Here is a tiny trained network, its code and every weight. The questions are about switching its units off for an input and a class, where a switched-off unit gives its printed mean instead of its output.

import numpy as np


def w(rows, s, z=0):
    codes = np.array(rows[::2]) - 128.0
    scale = np.full(codes.shape[1], s)
    scale[-1] = z or s
    return codes * scale


def norm(h):
    return h / np.sqrt((h * h).mean(-1, keepdims=True) + 1e-5)


def f(y):
    return np.maximum(y, 0)


def log_softmax(a):
    a = a - a.max(-1, keepdims=True)
    return a - np.log(np.exp(a).sum(-1, keepdims=True))


def net(x, mask):
    res = np.array(x, float).reshape(1, 7) / 4 @ E
    u = 0
    for l in range(4):
        y = f(norm(res) @ A[l][:, :-1].T + A[l][:, -1])
        res = res + np.where(mask[u : u + 8], y, B[l][:, -1]) @ B[l][:, :-1]
        u += 8
    return log_softmax(norm(res)[-1] @ U[:, :-1].T + U[:, -1])


A, B = {}, {}
E = w([
[224,160,118,115,58,76,60],'x0',
[245,41,222,94,156,161,109],'x1',
[153,117,128,126,79,140,147],'x2',
[159,91,111,205,94,205,53],'x3',
[58,2,103,152,160,40,154],'x4',
[130,133,130,130,131,130,125],'x5',
[49,97,121,10,58,150,52],'x6',
],0.0054)
A[0] = w([
[104,155,197,35,117,88,205,9],'0.n1',
[163,142,71,65,120,38,22,157],'0.n2',
[119,106,100,163,128,250,62,5],'0.n3',
[14,91,187,72,122,244,172,60],'0.n4',
[154,68,254,114,132,141,139,80],'0.n5',
[154,195,119,52,188,88,202,95],'0.n6',
[108,40,94,84,66,100,95,51],'0.n7',
[148,32,204,69,107,132,119,149],'0.n8',
],0.0076,0.0015)
B[0] = w([
[119,38,96,187,82,178,2,203],'0.n1',
[131,117,243,120,96,111,163,243],'0.n2',
[80,43,106,146,120,147,98,231],'0.n3',
[142,154,240,93,117,108,183,254],'0.n4',
[137,168,105,135,223,172,52,230],'0.n5',
[113,50,93,214,120,229,119,222],'0.n6',
[134,126,127,70,147,79,141,226],'0.n7',
[170,162,125,145,182,149,68,246],'0.n8',
],0.0088,0.0045)
A[1] = w([
[139,233,181,114,84,254,67,139],'1.n1',
[55,84,108,181,128,129,15,129],'1.n2',
[44,86,162,118,149,77,149,178],'1.n3',
[113,148,91,21,129,148,120,2],'1.n4',
[64,211,116,141,46,83,158,211],'1.n5',
[3,172,22,134,49,105,134,94],'1.n6',
[131,100,111,122,141,184,78,218],'1.n7',
[190,200,77,140,127,170,140,101],'1.n8',
],0.0079,0.0023)
B[1] = w([
[92,162,77,121,149,147,187,254],'1.n1',
[111,52,94,116,106,224,179,222],'1.n2',
[162,79,112,125,121,155,128,199],'1.n3',
[33,64,104,101,109,54,57,137],'1.n4',
[238,156,185,107,229,176,104,178],'1.n5',
[164,124,149,82,182,160,2,180],'1.n6',
[106,148,87,111,57,61,110,222],'1.n7',
[46,118,111,130,175,110,87,166],'1.n8',
],0.0093,0.0072)
A[2] = w([
[16,127,254,59,26,137,96,122],'2.n1',
[91,122,170,144,187,209,163,114],'2.n2',
[157,221,153,117,30,114,31,129],'2.n3',
[149,56,74,137,234,59,84,251],'2.n4',
[113,198,115,115,97,125,144,127],'2.n5',
[79,164,124,44,125,113,127,97],'2.n6',
[105,61,104,146,100,62,80,173],'2.n7',
[155,216,60,121,81,173,161,87],'2.n8',
],0.0082,0.0031)
B[2] = w([
[89,130,125,181,133,30,60,223],'2.n1',
[138,121,157,115,106,73,187,230],'2.n2',
[99,172,183,137,152,139,142,167],'2.n3',
[138,186,107,95,99,138,158,253],'2.n4',
[183,102,178,74,92,111,169,143],'2.n5',
[118,76,17,124,130,2,105,157],'2.n6',
[121,145,150,101,44,164,128,177],'2.n7',
[102,55,107,86,106,142,189,167],'2.n8',
],0.0097,0.0072)
A[3] = w([
[137,177,219,161,72,32,105,253],'3.n1',
[93,168,108,158,2,155,77,28],'3.n2',
[169,108,50,215,202,82,171,51],'3.n3',
[63,103,240,92,110,88,216,191],'3.n4',
[155,185,119,237,90,110,179,139],'3.n5',
[129,123,69,51,85,93,123,159],'3.n6',
[190,92,99,50,87,50,155,146],'3.n7',
[122,113,91,154,85,98,215,79],'3.n8',
],0.0082,0.0023)
B[3] = w([
[146,127,146,204,142,160,191,235],'3.n1',
[100,83,148,109,97,137,149,193],'3.n2',
[106,115,113,113,120,116,25,186],'3.n3',
[207,167,156,128,99,146,145,253],'3.n4',
[71,87,172,92,80,7,100,187],'3.n5',
[140,196,88,150,173,74,164,228],'3.n6',
[110,114,44,151,161,174,167,220],'3.n7',
[134,152,119,145,124,89,113,200],'3.n8',
],0.011,0.0048)
U = w([
[168,150,116,114,235,199,31,125],'0',
[99,41,88,121,53,173,114,79],'1',
[104,121,110,148,125,12,88,100],'2',
[179,127,227,151,122,122,201,90],'3',
[151,119,86,123,125,130,152,253],'4',
[145,128,55,104,132,127,187,131],'5',
],0.011,0.0035)

Each question gives the input, the list of numbers given to net, and the class t.
The units are the neurons (one row each of A and B). Each row of codes is followed by its name. A weight is (code - 128) times the scale printed after its matrix; where a second scale follows, it is the last column's (A, B and U).
mask holds one flag per neuron, layer by layer. A switched-off neuron (its flag False) gives its mean, the last column of its row in B, instead of its output. The means were averaged over made-up inputs and are rounded, as every weight is.
A unit's drop is (log p(t) with every unit on - log p(t) with that unit switched off) / (log p(t) with every unit on - log p(t) with every unit switched off).
The circuit of an input: a set's keep is (log p(t) with only the set's units on - log p(t) with every unit switched off) / (log p(t) with every unit on - log p(t) with every unit switched off). Starting from the 12 units with the biggest drops (on a tie, the unit counted first), units are removed one at a time, each time the one whose removal leaves the highest keep (on an exact tie, the one counted first), for as long as the keep stays at least 0.8.
circuit, biggest first: the units of the circuit, biggest drop first
top k neurons: the k neurons with the biggest drops, biggest first
top k neurons in layer l: the k neurons of layer l with the biggest drops, biggest first
input [-4,-3,5,0,-8,0,-8], class 2: top 3 neurons in layer 0 : 0.n4, 0.n2, 0.n6
input [6,5,0,-7,-8,7,3], class 5: circuit, biggest first : 1.n1, 2.n8
input [1,-7,-5,2,-4,-1,2], class 0: circuit, biggest first : 1.n6
input [-6,-6,-6,-5,1,-7,-1], class 0: top 3 neurons : 1.n6, 0.n2, 0.n3
input [-8,8,-8,-5,7,6,5], class 0: top 2 neurons : 0.n5, 0.n8
input [2,-7,-2,-5,0,8,-4], class 0: circuit, biggest first : 1.n6, 1.n5
input [6,7,-7,-5,7,0,3], class 0: circuit, biggest first : 0.n8, 0.n5
input [6,5,-2,6,-1,0,-2], class 1: top 2 neurons : 0.n4, 1.n5
input [-5,3,-3,1,6,0,8], class 2: circuit, biggest first : 2.n1, 0.n4
input [6,5,-7,4,-8,-3,2], class 5: top 3 neurons : 1.n1, 0.n4, 2.n8
input [5,1,-3,8,-8,2,-2], class 1: circuit, biggest first : 3.n2, 1.n5
input [7,-2,0,-8,1,6,-3], class 1: top 3 neurons : 0.n6, 0.n1, 0.n4
input [2,4,0,-3,8,-5,1], class 5: circuit, biggest first : 2.n4, 3.n7
input [-2,2,8,-8,-7,-4,6], class 1: circuit, biggest first : 0.n1
input [5,6,-8,8,-3,4,-4], class 1: top 2 neurons in layer 1 : 1.n5, 1.n7
input [-7,-8,4,1,3,-3,-6], class 0: top 2 neurons : 1.n6, 1.n5
input [-4,-1,0,-4,-6,-1,-8], class 2: circuit, biggest first : 3.n5, 3.n3
input [2,6,4,0,7,-4,-7], class 2: top 4 neurons : 1.n6, 3.n5, 1.n5, 0.n1
input [1,5,2,-2,0,-5,8], class 2: top 3 neurons : 2.n1, 2.n6, 1.n5
input [-8,5,-8,-4,-4,6,4], class 3: circuit, biggest first : 0.n4
input [6,3,1,-3,4,-1,5], class 3: top 2 neurons : 0.n2, 3.n1
input [-2,6,6,7,-4,-6,-3], class 1: top 4 neurons in layer 1 : 1.n7, 1.n5, 1.n6, 1.n2
input [5,5,-2,-1,2,6,3], class 0: top 4 neurons : 0.n8, 0.n5, 2.n2, 0.n4
input [-5,6,1,4,-7,1,-2], class 5: top 2 neurons in layer 0 : 0.n2, 0.n1
input [6,3,-2,-4,-5,1,1], class 3: top 4 neurons : 0.n2, 2.n3, 1.n2, 0.n1
input [-4,-4,2,2,-2,-1,-1], class 0: top 3 neurons in layer 0 : 0.n2, 0.n8, 0.n6
input [5,-3,-5,4,-2,-2,-5], class 2: top 2 neurons in layer 0 : 0.n4, 0.n1
input [-1,1,6,7,-1,-8,-6], class 1: top 2 neurons : 0.n3, 0.n4
input [6,3,0,4,2,-2,-2], class 3: top 2 neurons : 0.n2, 0.n6
input [6,5,3,-2,6,2,3], class 3: circuit, biggest first : 0.n2
